Below is a small trained network, with its code and all its weights. Each question gives an input and a class and asks what happens when units are switched off, that is, made to give their printed mean instead of their output.

import numpy as np


def w(rows, s, z=0):
    codes = np.array(rows[::2]) - 128.0
    scale = np.full(codes.shape[1], s)
    scale[-1] = z or s
    return codes * scale


def norm(h):
    return h / np.sqrt((h * h).mean(-1, keepdims=True) + 1e-5)


def f(y):
    return y / 2 * (1 + np.tanh(0.7978845608 * (y + 0.044715 * y**3)))


def log_softmax(a):
    a = a - a.max(-1, keepdims=True)
    return a - np.log(np.exp(a).sum(-1, keepdims=True))


def net(x, mask):
    res = np.array(x, float).reshape(1, 5) / 4 @ E
    u = 0
    for l in range(2):
        y = f(norm(res) @ A[l][:, :-1].T + A[l][:, -1])
        res = res + np.where(mask[u : u + 16], y, B[l][:, -1]) @ B[l][:, :-1]
        u += 16
    return log_softmax(norm(res)[-1] @ U[:, :-1].T + U[:, -1])


A, B = {}, {}
E = w([
[131,128,131,127,126,131,127,126,130],'x0',
[179,182,86,80,86,86,63,125,53],'x1',
[127,160,156,1,185,102,114,134,205],'x2',
[167,133,95,178,91,65,121,214,212],'x3',
[58,197,84,102,106,194,170,204,109],'x4',
],0.00053)
A[0] = w([
[214,56,183,151,160,43,119,58,122,31],'0.n1',
[154,193,107,98,73,74,128,122,80,12],'0.n2',
[173,229,103,86,61,43,79,107,34,25],'0.n3',
[89,165,188,115,132,153,113,58,79,7],'0.n4',
[127,185,145,133,107,147,188,165,122,25],'0.n5',
[102,97,150,149,117,128,201,135,163,43],'0.n6',
[43,48,192,182,163,187,227,121,239,57],'0.n7',
[79,148,192,101,187,206,94,37,43,34],'0.n8',
[64,147,204,100,161,188,93,38,42,13],'0.n9',
[166,220,87,76,36,47,81,92,55,30],'0.n10',
[228,55,201,153,171,41,111,59,119,37],'0.n11',
[82,156,182,109,152,167,108,50,58,2],'0.n12',
[208,78,197,167,163,50,118,76,131,17],'0.n13',
[103,131,143,166,131,90,154,176,156,24],'0.n14',
[60,229,81,94,111,212,211,250,85,73],'0.n15',
[183,154,89,195,68,45,92,247,241,87],'0.n16',
],0.0018,0.0015)
B[0] = w([
[64,142,75,100,90,182,103,141,181,146],'0.n1',
[125,63,100,126,192,195,112,150,171,67],'0.n2',
[128,55,126,161,210,226,107,183,166,166],'0.n3',
[150,87,82,128,122,132,146,163,166,62],'0.n4',
[132,79,82,103,134,165,90,101,182,46],'0.n5',
[149,114,91,76,147,172,82,137,106,62],'0.n6',
[185,75,86,121,216,217,39,211,89,203],'0.n7',
[175,73,69,119,102,101,179,171,169,161],'0.n8',
[173,45,48,92,105,107,187,169,154,134],'0.n9',
[124,64,154,156,209,217,117,168,143,166],'0.n10',
[38,135,51,112,81,183,86,123,203,172],'0.n11',
[169,78,83,119,113,142,159,160,175,84],'0.n12',
[58,113,41,85,95,192,100,124,182,115],'0.n13',
[152,100,79,67,135,174,112,109,124,42],'0.n14',
[51,67,55,122,67,145,35,42,250,254],'0.n15',
[162,16,52,28,134,150,233,115,112,247],'0.n16',
],0.0019,0.00069)
A[1] = w([
[44,140,71,115,68,157,35,66,208,33],'1.n1',
[146,168,128,118,126,148,123,162,86,40],'1.n2',
[151,115,146,126,211,197,56,204,123,49],'1.n3',
[130,129,127,76,149,164,162,40,60,67],'1.n4',
[115,203,187,194,81,86,125,101,85,75],'1.n5',
[124,146,152,172,110,141,165,138,102,114],'1.n6',
[203,166,220,145,165,111,191,160,66,113],'1.n7',
[199,135,129,118,180,139,45,168,85,98],'1.n8',
[132,138,139,90,144,82,144,128,186,102],'1.n9',
[109,174,172,177,77,104,157,100,98,88],'1.n10',
[166,144,106,120,107,67,150,148,156,34],'1.n11',
[200,96,151,131,128,72,107,47,135,117],'1.n12',
[93,188,82,90,85,122,163,181,113,78],'1.n13',
[161,123,146,142,221,211,36,213,113,34],'1.n14',
[205,75,72,79,120,109,251,152,137,7],'1.n15',
[116,250,237,129,110,46,155,104,114,76],'1.n16',
],0.0029,0.0017)
B[1] = w([
[13,125,102,251,62,75,74,70,247,253],'1.n1',
[113,92,122,120,126,79,139,94,159,79],'1.n2',
[159,131,110,169,150,172,94,158,94,167],'1.n3',
[152,72,37,158,44,95,179,179,156,117],'1.n4',
[158,174,186,50,202,131,124,107,90,110],'1.n5',
[131,154,145,90,159,125,92,122,163,120],'1.n6',
[65,161,149,145,102,89,58,55,191,147],'1.n7',
[115,107,112,176,125,165,162,141,169,139],'1.n8',
[144,138,139,167,137,154,113,124,71,150],'1.n9',
[151,159,162,77,190,132,100,142,135,112],'1.n10',
[111,91,115,134,115,186,154,119,87,90],'1.n11',
[63,126,88,169,114,171,118,172,157,130],'1.n12',
[125,68,122,184,131,154,105,122,147,109],'1.n13',
[164,76,107,183,197,222,103,218,70,180],'1.n14',
[185,82,90,35,48,88,252,107,50,173],'1.n15',
[183,205,219,88,215,125,80,96,61,125],'1.n16',
],0.0026,0.0016)
U = w([
[9,89,12,248,6,9,6,11,253,114],'0',
[250,7,5,8,11,14,253,91,7,241],'1',
[249,13,41,248,250,247,18,247,15,6],'2',
[211,250,247,20,235,13,4,10,24,105],'3',
],0.004,0.0012)

Each question gives the input, the list of numbers given to net, and the class t.
The units are the neurons (one row each of A and B). Each row of codes is followed by its name. A weight is (code - 128) times the scale printed after its matrix; where a second scale follows, it is the last column's (A, B and U).
mask holds one flag per neuron, layer by layer. A switched-off neuron (its flag False) gives its mean, the last column of its row in B, instead of its output. The means were averaged over made-up inputs and are rounded, as every weight is.
A unit's drop is (log p(t) with every unit on - log p(t) with that unit switched off) / (log p(t) with every unit on - log p(t) with every unit switched off).
The circuit of an input: a set's keep is (log p(t) with only the set's units on - log p(t) with every unit switched off) / (log p(t) with every unit on - log p(t) with every unit switched off). Starting from the 12 units with the biggest drops (on a tie, the unit counted first), units are removed one at a time, each time the one whose removal leaves the highest keep (on an exact tie, the one counted first), for as long as the keep stays at least 0.8.
units of the circuit, in order: the units of the circuit, biggest drop first
unit that matters most: the unit with the biggest drop
top k neurons: the k neurons with the biggest drops, biggest first
k most important neurons of layer l: the k neurons of layer l with the biggest drops, biggest first
drop when u is switched off: that unit's drop, to one decimal
input [3,-7,-1,-3,3], class 2: unit that matters most -> 0.n7
input [8,7,-7,-2,0], class 2: top 3 neurons -> (0.n3 0.n10 0.n2)
input [4,-7,7,3,3], class 2: top 3 neurons -> (0.n7 1.n14 0.n6)
input [7,0,1,7,-6], class 1: 3 most important neurons of layer 0 -> (0.n16 0.n15 0.n5)
input [-6,-5,2,6,-4], class 1: top 2 neurons -> (0.n16 0.n15)
input [-2,6,3,5,4], class 2: units of the circuit, in order -> (0.n10 1.n14)
input [4,2,-3,-3,2], class 1: top 3 neurons -> (0.n9 0.n8 0.n12)
input [6,1,-6,-5,-2], class 3: 4 most important neurons of layer 0 -> (0.n16 0.n15 0.n7 0.n14)
input [3,3,-5,-3,-2], class 3: 2 most important neurons of layer 0 -> (0.n16 0.n7)
input [4,8,-8,6,0], class 2: 4 most important neurons of layer 1 -> (1.n1 1.n16 1.n8 1.n15)
input [6,-3,7,0,-4], class 3: units of the circuit, in order -> (0.n15 1.n16)
input [-7,5,6,0,5], class 3: top 3 neurons -> (0.n7 0.n11 0.n13)
input [0,-7,7,8,-7], class 1: 2 most important neurons of layer 1 -> (1.n1 1.n14)
input [-7,-1,-5,-3,-1], class 3: unit that matters most -> 0.n16
input [-3,-8,-5,-5,3], class 2: top 3 neurons -> (0.n7 0.n16 1.n1)
input [2,1,6,-8,8], class 0: top 2 neurons -> (0.n15 0.n16)
input [-7,-4,1,-3,2], class 2: top 2 neurons -> (0.n7 0.n16)
input [-8,-2,-4,6,4], class 1: 2 most important neurons of layer 0 -> (0.n16 0.n11)
input [5,-4,-5,-1,2], class 3: 3 most important neurons of layer 0 -> (0.n3 0.n10 0.n2)
input [-6,-7,2,0,2], class 2: units of the circuit, in order -> (0.n7)
input [-7,-5,4,3,-4], class 2: top 2 neurons -> (0.n7 0.n15)
input [-6,-2,-6,-3,-1], class 3: drop when 0.n16 is switched off -> 0.3
input [-7,2,5,-7,4], class 1: drop when 0.n8 is switched off -> 0.7
input [-7,2,-7,-3,-2], class 3: drop when 0.n16 is switched off -> 0.1
input [5,6,4,4,-2], class 2: drop when 0.n3 is switched off -> 1.3
